Here is a tiny trained network, its code and every weight. The questions are about switching its units off for an input and a class, where a switched-off unit gives its printed mean instead of its output.

import numpy as np


def w(rows, s, z=0):
    codes = np.array(rows[::2]) - 128.0
    scale = np.full(codes.shape[1], s)
    scale[-1] = z or s
    return codes * scale


def f(y):
    return np.maximum(y, 0)


def log_softmax(a):
    a = a - a.max(-1, keepdims=True)
    return a - np.log(np.exp(a).sum(-1, keepdims=True))


def net(x, mask):
    res = np.array(x, float).reshape(1, 5) / 4 @ E
    y = f(res @ A[0][:, :-1].T + A[0][:, -1])
    res = res + np.where(mask, y, B[0][:, -1]) @ B[0][:, :-1]
    return log_softmax(res[-1] @ U[:, :-1].T + U[:, -1])


A, B = {}, {}
E = w([
[80,148,113,35,190,144,188,58,170,134],'x0',
[202,198,98,111,134,125,92,71,109,156],'x1',
[162,125,135,185,244,138,124,104,193,135],'x2',
[86,141,207,202,122,168,85,90,101,117],'x3',
[131,122,78,55,115,212,130,117,168,70],'x4',
],0.011)
A[0] = w([
[81,112,138,61,253,114,184,110,184,160,191],'N1',
[162,156,121,158,197,123,99,105,155,147,223],'N2',
[116,128,123,136,124,112,123,116,145,121,80],'N3',
[162,150,142,232,85,145,84,129,92,145,119],'N4',
[106,146,162,153,175,125,135,88,105,154,101],'N5',
[91,131,163,191,156,142,126,108,120,131,253],'N6',
[111,94,137,79,35,123,146,148,125,115,131],'N7',
[88,146,153,101,143,129,145,85,125,117,82],'N8',
[104,161,146,103,112,119,115,90,96,112,194],'N9',
[113,194,132,82,109,84,129,83,66,174,98],'N10',
],0.015,0.0049)
B[0] = w([
[119,133,133,227,169,74,107,129,64,42,252],'N1',
[117,226,147,151,163,81,184,71,66,114,198],'N2',
[122,133,155,134,100,106,159,144,152,135,129],'N3',
[126,141,146,155,212,98,154,75,154,56,213],'N4',
[96,74,72,131,105,111,112,192,100,95,173],'N5',
[77,167,64,157,154,125,114,106,79,65,194],'N6',
[29,156,67,141,128,138,110,148,4,150,197],'N7',
[92,103,67,133,115,139,74,165,139,142,163],'N8',
[208,194,82,99,111,94,123,137,111,154,172],'N9',
[209,103,226,70,149,171,215,130,145,150,183],'N10',
],0.013,0.022)
U = w([
[196,152,152,39,137,127,198,117,116,133,109],'0',
[98,162,125,181,200,58,121,93,94,1,223],'1',
[158,98,159,84,105,129,162,124,198,180,27],'2',
[158,103,156,86,97,145,93,119,190,122,5],'3',
[91,129,85,54,91,142,141,189,59,122,69],'4',
[189,167,113,55,66,174,79,73,195,156,53],'5',
],0.0093,0.0032)

Each question gives the input, the list of numbers given to net, and the class t.
The units are the neurons (one row each of A and B). Each row of codes is followed by its name. A weight is (code - 128) times the scale printed after its matrix; where a second scale follows, it is the last column's (A, B and U).
mask holds one flag per neuron, in row order. A switched-off neuron (its flag False) gives its mean, the last column of its row in B, instead of its output. The means were averaged over made-up inputs and are rounded, as every weight is.
A unit's drop is (log p(t) with every unit on - log p(t) with that unit switched off) / (log p(t) with every unit on - log p(t) with every unit switched off).
The circuit of an input: a set's keep is (log p(t) with only the set's units on - log p(t) with every unit switched off) / (log p(t) with every unit on - log p(t) with every unit switched off). Starting from all 10 units, units are removed one at a time, each time the one whose removal leaves the highest keep (on an exact tie, the one counted first), for as long as the keep stays at least 0.8.
units of the circuit, in order: the units of the circuit, biggest drop first
k most important neurons: the k neurons with the biggest drops, biggest first
drop when u is switched off: that unit's drop, to one decimal
input [-1,-6,-1,-4,-4], class 4: 2 most important neurons -> [N1 N4]
input [2,3,-7,8,-1], class 0: 4 most important neurons -> [N1 N10 N9 N2]
input [-1,8,-8,-7,3], class 0: units of the circuit, in order -> [N10]
input [-2,-4,-3,2,5], class 4: units of the circuit, in order -> [N1 N4]
input [2,7,-3,8,3], class 0: units of the circuit, in order -> [N1 N10]
input [4,0,-8,-5,-5], class 4: 2 most important neurons -> [N7 N4]
input [-8,-5,-4,-6,-2], class 4: 4 most important neurons -> [N1 N7 N2 N6]
input [0,5,-8,-5,0], class 4: 3 most important neurons -> [N7 N4 N2]
input [6,5,-4,8,2], class 0: 2 most important neurons -> [N10 N7]
input [-7,-5,-2,-8,1], class 4: drop when N4 is switched off -> 0.0
input [-1,-1,-4,-7,-5], class 4: drop when N1 is switched off -> 0.1
input [6,6,-8,-8,-3], class 0: drop when N10 is switched off -> 0.6
input [-1,6,-8,-1,-7], class 0: drop when N10 is switched off -> 0.2
input [-5,8,-1,-6,2], class 0: most important neuron -> [N1]
